Here is a tiny trained network, its code and every weight. The questions are about switching its units off for an input and a class, where a switched-off unit gives its printed mean instead of its output.

import numpy as np


def w(rows, s, z=0):
    codes = np.array(rows[::2]) - 128.0
    scale = np.full(codes.shape[1], s)
    scale[-1] = z or s
    return codes * scale


def f(y):
    return np.maximum(y, 0)


def log_softmax(a):
    a = a - a.max(-1, keepdims=True)
    return a - np.log(np.exp(a).sum(-1, keepdims=True))


def net(x, mask):
    res = np.array(x, float).reshape(1, 4) / 4 @ E
    y = f(res @ A[0][:, :-1].T + A[0][:, -1])
    res = res + np.where(mask, y, B[0][:, -1]) @ B[0][:, :-1]
    return log_softmax(res[-1] @ U[:, :-1].T + U[:, -1])


A, B = {}, {}
E = w([
[143,203,226,65,63,148,104,119,110],'x0',
[115,118,159,210,79,124,171,135,143],'x1',
[32,188,124,64,78,99,157,3,108],'x2',
[113,112,122,110,111,153,111,133,172],'x3',
],0.017)
A[0] = w([
[210,121,187,166,183,197,86,231,126,1],'N1',
[157,180,209,64,71,189,121,173,74,61],'N2',
[120,135,194,216,50,120,154,151,155,95],'N3',
[152,197,196,136,120,187,113,119,141,61],'N4',
[178,169,94,52,166,119,1,143,93,93],'N5',
[154,188,185,145,107,172,89,159,107,85],'N6',
[195,168,142,150,131,138,91,136,150,50],'N7',
],0.0092,0.0037)
B[0] = w([
[123,239,150,115,70,121,131,180,201,254],'N1',
[135,113,56,108,140,168,210,161,133,236],'N2',
[195,42,201,118,132,118,24,58,83,207],'N3',
[95,115,68,184,109,154,133,147,132,192],'N4',
[170,1,163,89,129,55,75,28,104,213],'N5',
[194,87,52,121,126,146,111,159,148,191],'N6',
[112,174,160,114,168,42,93,162,127,163],'N7',
],0.011,0.015)
U = w([
[193,36,231,106,155,113,69,104,88,217],'0',
[164,78,1,178,194,166,195,184,135,156],'1',
[98,252,182,59,52,68,156,100,135,3],'2',
],0.011,0.00075)

Each question gives the input, the list of numbers given to net, and the class t.
The units are the neurons (one row each of A and B). Each row of codes is followed by its name. A weight is (code - 128) times the scale printed after its matrix; where a second scale follows, it is the last column's (A, B and U).
mask holds one flag per neuron, in row order. A switched-off neuron (its flag False) gives its mean, the last column of its row in B, instead of its output. The means were averaged over made-up inputs and are rounded, as every weight is.
A unit's drop is (log p(t) with every unit on - log p(t) with that unit switched off) / (log p(t) with every unit on - log p(t) with every unit switched off).
The circuit of an input: a set's keep is (log p(t) with only the set's units on - log p(t) with every unit switched off) / (log p(t) with every unit on - log p(t) with every unit switched off). Starting from all 7 units, units are removed one at a time, each time the one whose removal leaves the highest keep (on an exact tie, the one counted first), for as long as the keep stays at least 0.8.
units of the circuit, in order: the units of the circuit, biggest drop first
unit that matters most: the unit with the biggest drop
top k neurons: the k neurons with the biggest drops, biggest first
drop of u: that unit's drop, to one decimal
input [-1,8,-7,-7], class 0: top neuron : N3
input [0,-6,5,-8], class 0: top 2 neurons : N1, N5
input [8,7,7,0], class 1: top 3 neurons : N2, N4, N5
input [8,5,8,4], class 1: units of the circuit, in order : N2, N4, N1
input [-2,-7,7,3], class 0: top 2 neurons : N1, N5
input [3,3,-4,-5], class 2: top 3 neurons : N1, N5, N7
input [-1,6,-8,-3], class 2: top 2 neurons : N1, N5
input [-2,4,-5,8], class 2: top 2 neurons : N1, N5
input [7,-5,-1,5], class 1: top 3 neurons : N2, N3, N4
input [3,-3,-5,-4], class 2: top 2 neurons : N1, N3
input [4,7,6,-1], class 0: top 2 neurons : N3, N1
input [6,1,0,-8], class 1: drop of N2 : 0.2
input [2,-3,2,3], class 0: drop of N1 : 3.3
input [5,2,-8,8], class 2: drop of N1 : 1.8
input [3,-6,4,-8], class 0: unit that matters most : N5
